Below is a small trained network, with its code and all its weights. Each question gives an input and a target symbol and asks what happens when units are switched off, that is, made to give their printed mean instead of their output.

import numpy as np


def w(rows, s, z=0):
    codes = np.array(rows[::2]) - 128.0
    scale = np.full(codes.shape[1], s)
    scale[-1] = z or s
    return codes * scale


def f(y):
    return np.maximum(y, 0)


def softmax(a):
    e = np.exp(a - a.max(-1, keepdims=True))
    return e / e.sum(-1, keepdims=True)


def log_softmax(a):
    a = a - a.max(-1, keepdims=True)
    return a - np.log(np.exp(a).sum(-1, keepdims=True))


def net(x, mask):
    ids = ['ΓΔΘΞΠΣαεζηψ'.index(c) for c in x.split()]
    T = len(ids)
    res = E[ids] + P[:T]
    q, k, v = (res @ M[0].T for M in (Q, K, V))
    z = softmax(np.where(np.tri(T) > 0, q @ k.T / 2**0.5, -1e9)) @ v
    res = res + np.where(mask[0], z, O[0][:, -1]) @ O[0][:, :-1]
    y = f(res @ A[0][:, :-1].T + A[0][:, -1])
    res = res + np.where(mask[1:9], y, B[0][:, -1]) @ B[0][:, :-1]
    return log_softmax(res[-1] @ U[:, :-1].T + U[:, -1])


Q, K, V, O, A, B = {}, {}, {}, {}, {}, {}
E = w([
[76,84,107],'Γ',
[87,140,95],'Δ',
[51,108,91],'Θ',
[179,230,146],'Ξ',
[95,171,132],'Π',
[167,179,242],'Σ',
[133,157,142],'α',
[94,166,158],'ε',
[91,83,241],'ζ',
[195,146,72],'η',
[9,36,87],'ψ',
],0.014)
P = w([
[201,206,47],'0',
[199,186,92],'1',
[195,179,130],'2',
[220,203,128],'3',
[198,220,124],'4',
[179,232,168],'5',
[185,243,194],'6',
[201,253,197],'7',
[201,245,162],'8',
[187,213,137],'9',
],0.0021)
Q[0] = w([
[175,28,254],'h0',
[246,95,201],'h0',
],0.0076)
K[0] = w([
[82,116,2],'h0',
[132,69,94],'h0',
],0.0096)
V[0] = w([
[166,224,150],'h0',
[97,110,250],'h0',
],0.011)
O[0] = w([
[64,254,141,253],'h0',
[108,65,233,53],'h0',
],0.0096,0.0041)
A[0] = w([
[92,129,139,203],'n0',
[133,174,147,110],'n1',
[141,143,71,255],'n2',
[79,83,123,210],'n3',
[249,155,151,218],'n4',
[69,135,141,118],'n5',
[119,70,86,100],'n6',
[57,140,128,69],'n7',
],0.015,0.0075)
B[0] = w([
[224,63,166,180],'n0',
[21,84,91,181],'n1',
[225,214,162,249],'n2',
[212,44,108,159],'n3',
[30,1,44,199],'n4',
[94,79,96,160],'n5',
[137,59,72,137],'n6',
[37,89,34,157],'n7',
],0.0074,0.013)
U = w([
[162,95,124,194],'Γ',
[213,188,195,168],'Δ',
[162,102,118,2],'Θ',
[20,153,55,128],'Ξ',
[82,158,153,63],'Π',
[5,69,129,77],'Σ',
[92,131,131,100],'α',
[67,136,196,239],'ε',
[117,57,219,215],'ζ',
[114,141,38,148],'η',
[124,60,74,97],'ψ',
],0.011,0.0064)

Each question gives the input, a string of symbols that net reads in full, and the target symbol t.
The units are the heads (2 rows each of Q, K, V and O) and the neurons (one row each of A and B). Each row of codes is followed by its name. A weight is (code - 128) times the scale printed after its matrix; where a second scale follows, it is the last column's (O, A, B and U).
mask holds one flag per unit, heads first, then neurons. A switched-off unit (its flag False) gives its mean, the last column of its rows in O or B, instead of its output. The means were averaged over made-up inputs and are rounded, as every weight is.
A unit's drop is (log p(t) with every unit on - log p(t) with that unit switched off) / (log p(t) with every unit on - log p(t) with every unit switched off).
The circuit of an input: a set's keep is (log p(t) with only the set's units on - log p(t) with every unit switched off) / (log p(t) with every unit on - log p(t) with every unit switched off). Starting from all 9 units, units are removed one at a time, each time the one whose removal leaves the highest keep (on an exact tie, the one counted first), for as long as the keep stays at least 0.8.
circuit, biggest first: the units of the circuit, biggest drop first
most important unit: the unit with the biggest drop
k most important neurons: the k neurons with the biggest drops, biggest first
drop of u: that unit's drop, to one decimal
input Δ ψ Δ Δ α η Δ Δ, target Δ: 2 most important neurons => n4, n1
input Ξ Σ ε η Γ Ξ ε Γ Σ Π, target Σ: 4 most important neurons => n2, n7, n1, n5
input Δ Θ ψ ψ ε Σ, target ψ: circuit, biggest first => h0, n4
input Γ η η Δ Ξ Ξ Ξ Δ η, target Ξ: circuit, biggest first => n4, n0
input Δ Γ Δ α Σ Δ Σ Π, target Σ: 2 most important neurons => n2, n7
input Δ Δ η ε Σ, target Σ: 3 most important neurons => n4, n2, n1
input Δ Δ Δ Γ, target Γ: circuit, biggest first => h0, n3, n4
input Ξ Ξ Ξ Π Δ Ξ Ξ η, target Ξ: 2 most important neurons => n4, n1
input Θ η η Δ Δ, target Δ: 2 most important neurons => n4, n2
input η Δ Δ ψ, target ψ: 2 most important neurons => n3, n6
input Δ Δ Ξ Θ Ξ, target Ξ: most important unit => n4
input Σ Δ Θ, target Σ: drop of n5 => 0.2
input Σ Δ Δ, target Σ: drop of n4 => -0.3
input α ε ζ Σ Ξ Ξ, target Σ: drop of n7 => 0.0
